Below are the code and all the weights of a small trained network. Each question names an input and a target symbol and asks about switching units off, where a switched-off unit gives its printed mean instead of its output.

import numpy as np


def w(rows, s, z=0):
    codes = np.array(rows[::2]) - 128.0
    scale = np.full(codes.shape[1], s)
    scale[-1] = z or s
    return codes * scale


def f(y):
    return np.maximum(y, 0)


def softmax(a):
    e = np.exp(a - a.max(-1, keepdims=True))
    return e / e.sum(-1, keepdims=True)


def log_softmax(a):
    a = a - a.max(-1, keepdims=True)
    return a - np.log(np.exp(a).sum(-1, keepdims=True))


def net(x, mask):
    ids = ['Ψβδηλμστφω'.index(c) for c in x.split()]
    T = len(ids)
    res = E[ids] + P[:T]
    u = 0
    for l in range(2):
        q, k, v = (res @ M[l].T for M in (Q, K, V))
        z = softmax(np.where(np.tri(T) > 0, q @ k.T / 3**0.5, -1e9)) @ v
        res = res + np.where(mask[u], z, O[l][:, -1]) @ O[l][:, :-1]
        u += 1
        y = f(res @ A[l][:, :-1].T + A[l][:, -1])
        res = res + np.where(mask[u : u + 4], y, B[l][:, -1]) @ B[l][:, :-1]
        u += 4
    return log_softmax(res[-1] @ U[:, :-1].T + U[:, -1])


Q, K, V, O, A, B = {}, {}, {}, {}, {}, {}
E = w([
[86,185,135,172,162,134,162,69,78,54],'Ψ',
[86,219,196,194,101,35,120,71,119,233],'β',
[141,145,87,122,132,147,199,149,94,128],'δ',
[184,122,101,255,127,114,147,82,104,151],'η',
[116,154,95,216,93,108,134,158,78,106],'λ',
[166,143,99,141,190,196,97,123,108,169],'μ',
[161,112,42,192,135,139,93,181,108,199],'σ',
[57,138,67,54,183,131,87,194,106,137],'τ',
[159,133,195,138,111,115,113,105,107,158],'φ',
[130,46,134,122,138,23,135,74,76,86],'ω',
],0.0079)
P = w([
[180,187,54,85,43,63,84,59,204,52],'0',
[144,198,75,140,185,114,130,111,2,141],'1',
[159,163,144,148,165,55,160,174,144,139],'2',
[102,159,90,141,46,146,118,6,173,120],'3',
[117,150,103,165,173,134,123,123,2,144],'4',
[136,118,164,151,152,98,154,185,153,126],'5',
[85,108,107,136,43,173,112,14,175,126],'6',
[99,103,125,181,153,154,121,129,13,148],'7',
[118,71,180,140,123,128,151,194,150,125],'8',
[69,62,130,136,39,192,118,30,188,133],'9',
[81,54,142,176,133,176,119,144,14,156],'10',
[105,49,195,147,115,152,139,197,152,125],'11',
],0.0078)
Q[0] = w([
[102,132,83,100,101,121,114,83,223,106],'0.h0',
[112,148,125,174,148,162,133,123,2,160],'0.h0',
[102,141,145,182,173,134,166,156,170,121],'0.h0',
],0.037)
K[0] = w([
[180,202,95,106,138,85,86,113,149,72],'0.h0',
[102,5,194,115,118,143,91,153,165,115],'0.h0',
[70,182,145,216,148,167,156,147,164,115],'0.h0',
],0.026)
V[0] = w([
[249,79,96,163,151,170,216,86,115,95],'0.h0',
[234,142,252,124,143,180,32,97,150,151],'0.h0',
[126,181,49,184,132,202,28,210,183,191],'0.h0',
],0.015)
O[0] = w([
[93,53,71,72,118,75,217,125,78,155,246],'0.h0',
[254,125,190,104,166,150,188,49,73,112,183],'0.h0',
[187,131,135,109,45,196,15,152,60,164,25],'0.h0',
],0.009,0.0012)
A[0] = w([
[170,136,161,149,119,82,197,222,169,154,7],'0.n0',
[142,103,139,131,173,126,144,167,75,191,195],'0.n1',
[63,137,112,116,148,190,130,98,77,134,54],'0.n2',
[157,126,121,1,150,129,115,170,185,94,4],'0.n3',
],0.018,0.0013)
B[0] = w([
[253,88,125,107,104,213,27,152,232,124,205],'0.n0',
[143,187,173,77,112,100,239,90,94,41,254],'0.n1',
[166,95,118,170,66,76,154,136,169,180,192],'0.n2',
[121,224,86,213,119,130,238,108,138,239,141],'0.n3',
],0.0071,0.0084)
Q[1] = w([
[112,103,109,90,61,147,129,4,174,145],'1.h0',
[205,97,188,154,135,39,120,233,125,104],'1.h0',
[103,126,78,136,127,120,120,145,122,145],'1.h0',
],0.018)
K[1] = w([
[169,166,35,78,116,109,109,49,164,87],'1.h0',
[113,4,157,143,196,193,162,176,73,124],'1.h0',
[122,146,105,160,121,158,134,165,134,112],'1.h0',
],0.018)
V[1] = w([
[91,194,190,85,83,140,165,136,196,170],'1.h0',
[108,144,69,85,169,225,188,130,126,162],'1.h0',
[205,110,141,148,177,92,159,176,129,248],'1.h0',
],0.017)
O[1] = w([
[201,176,194,140,101,131,214,167,144,165,237],'1.h0',
[68,211,201,88,126,167,123,93,127,227,110],'1.h0',
[32,151,210,121,2,100,121,137,118,8,255],'1.h0',
],0.0078,0.0041)
A[1] = w([
[155,165,193,122,251,148,148,217,87,47,118],'1.n0',
[96,147,170,94,188,99,195,131,49,77,84],'1.n1',
[102,139,177,10,108,175,72,183,147,126,5],'1.n2',
[84,134,148,162,249,104,190,113,182,98,71],'1.n3',
],0.014,0.003)
B[1] = w([
[112,94,185,45,106,70,102,210,116,188,196],'1.n0',
[139,92,96,218,181,172,105,120,149,136,251],'1.n1',
[150,134,8,84,171,146,138,120,110,182,170],'1.n2',
[92,163,172,71,150,184,101,148,79,90,185],'1.n3',
],0.011,0.018)
U = w([
[188,98,139,85,102,110,168,158,140,121,73],'Ψ',
[166,179,152,133,110,160,61,117,181,159,58],'β',
[60,141,119,141,112,72,184,153,135,186,217],'δ',
[140,85,55,127,163,115,169,125,177,148,97],'η',
[75,66,90,116,141,6,157,107,107,116,240],'λ',
[204,128,140,148,109,160,183,56,145,75,251],'μ',
[151,154,116,103,70,140,143,122,1,126,101],'σ',
[103,95,97,156,69,161,47,159,152,131,65],'τ',
[131,112,130,129,184,149,127,132,81,176,86],'φ',
[83,133,134,93,115,162,117,139,162,89,141],'ω',
],0.0053,0.0025)

Each question gives the input, a string of symbols that net reads in full, and the target symbol t.
The units are the heads (3 rows each of Q, K, V and O) and the neurons (one row each of A and B). Each row of codes is followed by its name. A weight is (code - 128) times the scale printed after its matrix; where a second scale follows, it is the last column's (O, A, B and U).
mask holds one flag per unit, layer by layer, with each layer's heads first. A switched-off unit (its flag False) gives its mean, the last column of its rows in O or B, instead of its output. The means were averaged over made-up inputs and are rounded, as every weight is.
A unit's drop is (log p(t) with every unit on - log p(t) with that unit switched off) / (log p(t) with every unit on - log p(t) with every unit switched off).
The circuit of an input: a set's keep is (log p(t) with only the set's units on - log p(t) with every unit switched off) / (log p(t) with every unit on - log p(t) with every unit switched off). Starting from all 10 units, units are removed one at a time, each time the one whose removal leaves the highest keep (on an exact tie, the one counted first), for as long as the keep stays at least 0.8.
circuit, biggest first: the units of the circuit, biggest drop first
top k neurons: the k neurons with the biggest drops, biggest first
top k neurons in layer l: the k neurons of layer l with the biggest drops, biggest first
input σ φ λ, target τ: circuit, biggest first => (0.h0 0.n1)
input Ψ σ φ δ δ Ψ τ, target φ: top 2 neurons => (1.n3 0.n0)
input φ φ ω λ β τ λ μ, target τ: top neuron => (0.n1)
input δ φ φ Ψ σ ω μ φ δ δ Ψ β, target β: circuit, biggest first => (0.h0 0.n0)
input ω ω μ δ β, target μ: top 2 neurons => (0.n1 1.n0)
input μ δ δ δ μ σ η φ μ λ, target σ: circuit, biggest first => (0.h0 1.n1)
input φ φ φ μ λ φ η, target μ: circuit, biggest first => (0.h0 1.n0)
input φ φ φ ω, target μ: top 2 neurons in layer 0 => (0.n1 0.n3)
input σ μ λ, target τ: circuit, biggest first => (0.h0 0.n0)
input ω λ σ σ σ δ φ ω, target ω: top 2 neurons => (1.n3 0.n0)
input φ ω τ λ β φ σ, target μ: top 3 neurons => (1.n0 0.n1 0.n3)
input τ σ δ τ δ φ σ, target β: circuit, biggest first => (0.h0 1.h0 0.n3)
input φ δ φ ω μ, target ω: circuit, biggest first => (0.h0 1.n3)
input μ β β φ λ σ φ σ η φ λ, target φ: top 3 neurons in layer 1 => (1.n1 1.n0 1.n3)
input δ φ δ δ δ η δ, target δ: top neuron in layer 1 => (1.n1)
input μ φ σ δ, target σ: top 2 neurons in layer 1 => (1.n1 1.n2)
input δ η η η φ σ Ψ φ, target φ: top 2 neurons => (1.n1 0.n1)
input β σ φ φ φ, target φ: top 3 neurons in layer 0 => (0.n1 0.n0 0.n2)
input Ψ Ψ μ η φ τ μ σ τ β, target φ: circuit, biggest first => (1.h0 1.n3 0.h0)
input σ δ φ φ, target τ: circuit, biggest first => (0.h0 1.h0)
input δ Ψ δ μ μ δ τ η φ η Ψ, target φ: circuit, biggest first => (0.h0 1.n1 1.n0)
input τ φ Ψ μ η, target μ: top neuron => (0.n1)
input σ φ φ, target Ψ: top 2 neurons in layer 0 => (0.n0 0.n1)
input φ μ μ μ η τ σ λ δ, target η: top 3 neurons => (1.n2 0.n0 1.n3)
input η μ β φ δ φ, target η: top 3 neurons => (1.n2 0.n0 1.n3)
input φ φ λ τ Ψ β μ, target μ: top 2 neurons => (1.n0 0.n1)
input φ σ β Ψ, target μ: top 3 neurons in layer 0 => (0.n1 0.n3 0.n2)
